Here is a tiny trained network, its code and every weight. The questions are about switching its units off for an input and a target symbol, where a switched-off unit gives its printed mean instead of its output.

import numpy as np


def w(rows, s, z=0):
    codes = np.array(rows[::2]) - 128.0
    scale = np.full(codes.shape[1], s)
    scale[-1] = z or s
    return codes * scale


def f(y):
    return np.maximum(y, 0)


def softmax(a):
    e = np.exp(a - a.max(-1, keepdims=True))
    return e / e.sum(-1, keepdims=True)


def log_softmax(a):
    a = a - a.max(-1, keepdims=True)
    return a - np.log(np.exp(a).sum(-1, keepdims=True))


def net(x, mask):
    ids = ['αβγδεζθλμξστω'.index(c) for c in x.split()]
    T = len(ids)
    res = E[ids] + P[:T]
    u = 0
    for l in range(3):
        r = res
        for j in range(3):
            rows = slice(2 * j, 2 * j + 2)
            q, k, v = (r @ M[l][rows].T for M in (Q, K, V))
            z = softmax(np.where(np.tri(T) > 0, q @ k.T / 2**0.5, -1e9)) @ v
            o = O[l][rows]
            res = res + np.where(mask[u + j], z, o[:, -1]) @ o[:, :-1]
        u += 3
        y = f(res @ A[l][:, :-1].T + A[l][:, -1])
        res = res + np.where(mask[u : u + 4], y, B[l][:, -1]) @ B[l][:, :-1]
        u += 4
    return log_softmax(res[-1] @ U[:, :-1].T + U[:, -1])


Q, K, V, O, A, B = {}, {}, {}, {}, {}, {}
E = w([
[65,104,49,120,177],'α',
[68,102,95,123,175],'β',
[122,54,107,186,1],'γ',
[108,156,105,107,127],'δ',
[62,111,186,178,174],'ε',
[190,139,43,153,163],'ζ',
[142,128,209,162,149],'θ',
[147,126,148,146,137],'λ',
[184,167,121,186,145],'μ',
[215,71,81,77,155],'ξ',
[98,180,102,225,132],'σ',
[127,219,46,126,120],'τ',
[199,56,138,113,161],'ω',
],0.0044)
P = w([
[174,201,165,18,215],'0',
[92,123,63,200,234],'1',
[114,114,56,232,212],'2',
[114,99,51,229,171],'3',
[124,92,46,241,139],'4',
[133,80,32,242,106],'5',
[128,66,36,253,79],'6',
[135,53,19,246,46],'7',
[143,44,17,242,29],'8',
[126,31,2,254,8],'9',
],0.0019)
Q[0] = w([
[154,132,146,141,99],'L0H0',
[172,133,169,87,155],'L0H0',
[173,93,184,96,149],'L0H1',
[118,171,220,2,81],'L0H1',
[126,104,92,149,141],'L0H2',
[126,137,121,107,123],'L0H2',
],0.054)
K[0] = w([
[83,141,130,172,144],'L0H0',
[136,125,187,76,203],'L0H0',
[185,63,162,158,167],'L0H1',
[105,190,118,92,252],'L0H1',
[121,112,147,92,80],'L0H2',
[143,135,102,121,123],'L0H2',
],0.036)
V[0] = w([
[59,86,176,165,2],'L0H0',
[91,159,76,200,102],'L0H0',
[144,255,33,133,40],'L0H1',
[210,237,220,136,178],'L0H1',
[134,61,147,244,52],'L0H2',
[124,221,166,134,244],'L0H2',
],0.012)
O[0] = w([
[201,144,238,105,173,151],'L0H0',
[100,100,150,166,204,203],'L0H0',
[181,241,105,164,237,159],'L0H1',
[84,196,94,224,54,4],'L0H1',
[153,138,176,254,97,159],'L0H2',
[47,136,44,114,137,122],'L0H2',
],0.0082,0.0043)
A[0] = w([
[84,187,139,104,52,105],'L0N0',
[121,196,190,86,99,8],'L0N1',
[165,187,134,175,1,110],'L0N2',
[171,192,191,169,82,19],'L0N3',
],0.008,0.0012)
B[0] = w([
[115,131,207,113,8,186],'L0N0',
[131,154,78,115,136,132],'L0N1',
[160,241,132,71,71,155],'L0N2',
[63,82,69,255,79,254],'L0N3',
],0.0058,0.00087)
Q[1] = w([
[172,184,251,43,112],'L1H0',
[166,68,112,142,121],'L1H0',
[117,79,203,186,156],'L1H1',
[144,105,168,63,159],'L1H1',
[95,159,131,104,119],'L1H2',
[163,120,106,135,116],'L1H2',
],0.026)
K[1] = w([
[5,173,5,59,37],'L1H0',
[228,150,171,102,48],'L1H0',
[167,158,201,38,148],'L1H1',
[95,167,86,55,95],'L1H1',
[118,131,141,47,133],'L1H2',
[162,117,125,146,154],'L1H2',
],0.018)
V[1] = w([
[116,208,144,101,101],'L1H0',
[16,131,232,121,160],'L1H0',
[132,140,210,194,143],'L1H1',
[121,236,198,133,91],'L1H1',
[162,113,109,120,163],'L1H2',
[135,195,160,2,96],'L1H2',
],0.0093)
O[1] = w([
[134,74,104,172,218,141],'L1H0',
[38,191,223,109,226,85],'L1H0',
[165,116,52,216,198,22],'L1H1',
[104,42,107,124,214,3],'L1H1',
[170,145,157,154,115,159],'L1H2',
[89,104,22,253,148,19],'L1H2',
],0.005,0.0037)
A[1] = w([
[109,158,110,166,100,255],'L1N0',
[81,203,190,141,161,99],'L1N1',
[87,159,144,51,212,193],'L1N2',
[165,254,88,34,132,122],'L1N3',
],0.0095,0.0046)
B[1] = w([
[191,248,127,55,46,218],'L1N0',
[119,138,149,187,145,158],'L1N1',
[98,169,153,55,170,254],'L1N2',
[150,74,78,156,202,199],'L1N3',
],0.013,0.0046)
Q[2] = w([
[207,180,185,33,158],'L2H0',
[95,68,96,119,169],'L2H0',
[250,202,167,25,106],'L2H1',
[192,79,211,31,125],'L2H1',
[110,189,42,88,78],'L2H2',
[176,208,138,91,93],'L2H2',
],0.021)
K[2] = w([
[195,106,234,170,136],'L2H0',
[81,203,139,106,169],'L2H0',
[231,179,167,173,158],'L2H1',
[228,8,248,115,138],'L2H1',
[192,101,230,200,150],'L2H2',
[211,40,152,101,94],'L2H2',
],0.018)
V[2] = w([
[122,27,149,81,15],'L2H0',
[213,76,36,52,205],'L2H0',
[217,108,17,229,158],'L2H1',
[71,70,74,106,254],'L2H1',
[67,44,70,144,176],'L2H2',
[180,116,108,134,196],'L2H2',
],0.02)
O[2] = w([
[162,14,196,105,33,113],'L2H0',
[47,170,117,41,51,170],'L2H0',
[115,107,5,175,85,101],'L2H1',
[222,125,51,59,179,46],'L2H1',
[115,56,158,117,196,7],'L2H2',
[70,122,130,96,133,74],'L2H2',
],0.015,0.02)
A[2] = w([
[127,58,195,182,148,10],'L2N0',
[15,3,148,91,146,9],'L2N1',
[73,30,131,47,63,146],'L2N2',
[57,139,77,192,119,190],'L2N3',
],0.012,0.0016)
B[2] = w([
[238,140,15,186,142,190],'L2N0',
[96,237,113,163,2,144],'L2N1',
[111,6,93,50,207,177],'L2N2',
[105,49,171,177,214,255],'L2N3',
],0.0083,0.042)
U = w([
[159,139,84,68,154,35],'α',
[118,108,239,70,165,185],'β',
[123,132,112,138,144,217],'γ',
[85,232,123,89,60,219],'δ',
[185,91,168,149,222,112],'ε',
[121,55,112,126,213,71],'ζ',
[161,177,109,171,69,3],'θ',
[114,178,190,127,8,142],'λ',
[63,109,191,199,143,203],'μ',
[77,113,135,88,44,106],'ξ',
[98,190,130,135,207,37],'σ',
[130,150,5,138,132,91],'τ',
[171,58,127,129,92,157],'ω',
],0.003,0.0037)

Each question gives the input, a string of symbols that net reads in full, and the target symbol t.
The units are the heads (2 rows each of Q, K, V and O) and the neurons (one row each of A and B). Each row of codes is followed by its name. A weight is (code - 128) times the scale printed after its matrix; where a second scale follows, it is the last column's (O, A, B and U).
mask holds one flag per unit, layer by layer, with each layer's heads first. A switched-off unit (its flag False) gives its mean, the last column of its rows in O or B, instead of its output. The means were averaged over made-up inputs and are rounded, as every weight is.
A unit's drop is (log p(t) with every unit on - log p(t) with that unit switched off) / (log p(t) with every unit on - log p(t) with every unit switched off).
The circuit of an input: a set's keep is (log p(t) with only the set's units on - log p(t) with every unit switched off) / (log p(t) with every unit on - log p(t) with every unit switched off). Starting from the 12 units with the biggest drops (on a tie, the unit counted first), units are removed one at a time, each time the one whose removal leaves the highest keep (on an exact tie, the one counted first), for as long as the keep stays at least 0.8.
circuit, biggest first: the units of the circuit, biggest drop first
top k neurons: the k neurons with the biggest drops, biggest first
k most important neurons of layer l: the k neurons of layer l with the biggest drops, biggest first
which heads matter: for each layer, one digit per head in row order, 1 if its drop is at least 0.15 and else 0, layers parted by /
input γ β μ λ ζ, target μ: circuit, biggest first => [L0H2, L2H1, L1N2, L0H0]
input γ β τ μ σ, target μ: which heads matter => 001 / 010 / 010
input β β μ ζ μ γ α σ, target ε: which heads matter => 111 / 010 / 110
input μ μ μ α, target μ: circuit, biggest first => [L0H1, L2H1, L1N0]
input μ μ ω ξ τ τ, target τ: circuit, biggest first => [L1N3, L2H1, L0H1]
input δ τ γ ε, target β: circuit, biggest first => [L0H2, L2H1, L0H0, L1H1]
input β μ σ, target σ: which heads matter => 001 / 000 / 100
input γ ε β β ω β θ δ, target μ: top 3 neurons => [L0N3, L2N3, L1N2]
input β δ β μ τ μ λ μ, target μ: which heads matter => 111 / 101 / 010
input ε ζ β β β, target β: which heads matter => 011 / 001 / 010
input μ ζ τ τ μ μ, target τ: circuit, biggest first => [L1N3, L0H1, L2H1]
input ξ γ ε, target ω: top neuron => [L2N2]
input α β β τ λ μ γ δ, target θ: which heads matter => 101 / 010 / 111
input α γ μ β α μ μ β β, target θ: 2 most important neurons of layer 2 => [L2N0, L2N1]
input ε β β β δ, target δ: which heads matter => 101 / 000 / 110
input μ δ ω α ε, target ω: which heads matter => 110 / 000 / 100
input β μ τ μ, target τ: circuit, biggest first => [L2H1, L0H1, L1N3]
input β ζ β, target ζ: top 2 neurons => [L1N3, L2N2]
input δ ω β τ δ, target τ: which heads matter => 011 / 000 / 010
input β β β α τ δ α γ μ, target ε: top 3 neurons => [L2N0, L1N3, L1N0]
input δ σ β γ ζ, target β: which heads matter => 011 / 010 / 010
input θ α ζ β β β β, target β: which heads matter => 010 / 000 / 010
input μ β μ θ β γ β α μ δ, target τ: which heads matter => 111 / 110 / 010
input β μ β β, target μ: top 3 neurons => [L1N0, L1N2, L2N3]
input β ε μ γ α, target ε: top 3 neurons => [L2N0, L1N3, L1N0]
input β γ β β, target ε: top 3 neurons => [L2N0, L1N0, L1N3]
input μ γ β, target τ: which heads matter => 110 / 110 / 010
input ε δ α ω α μ ω, target ω: which heads matter => 010 / 000 / 100
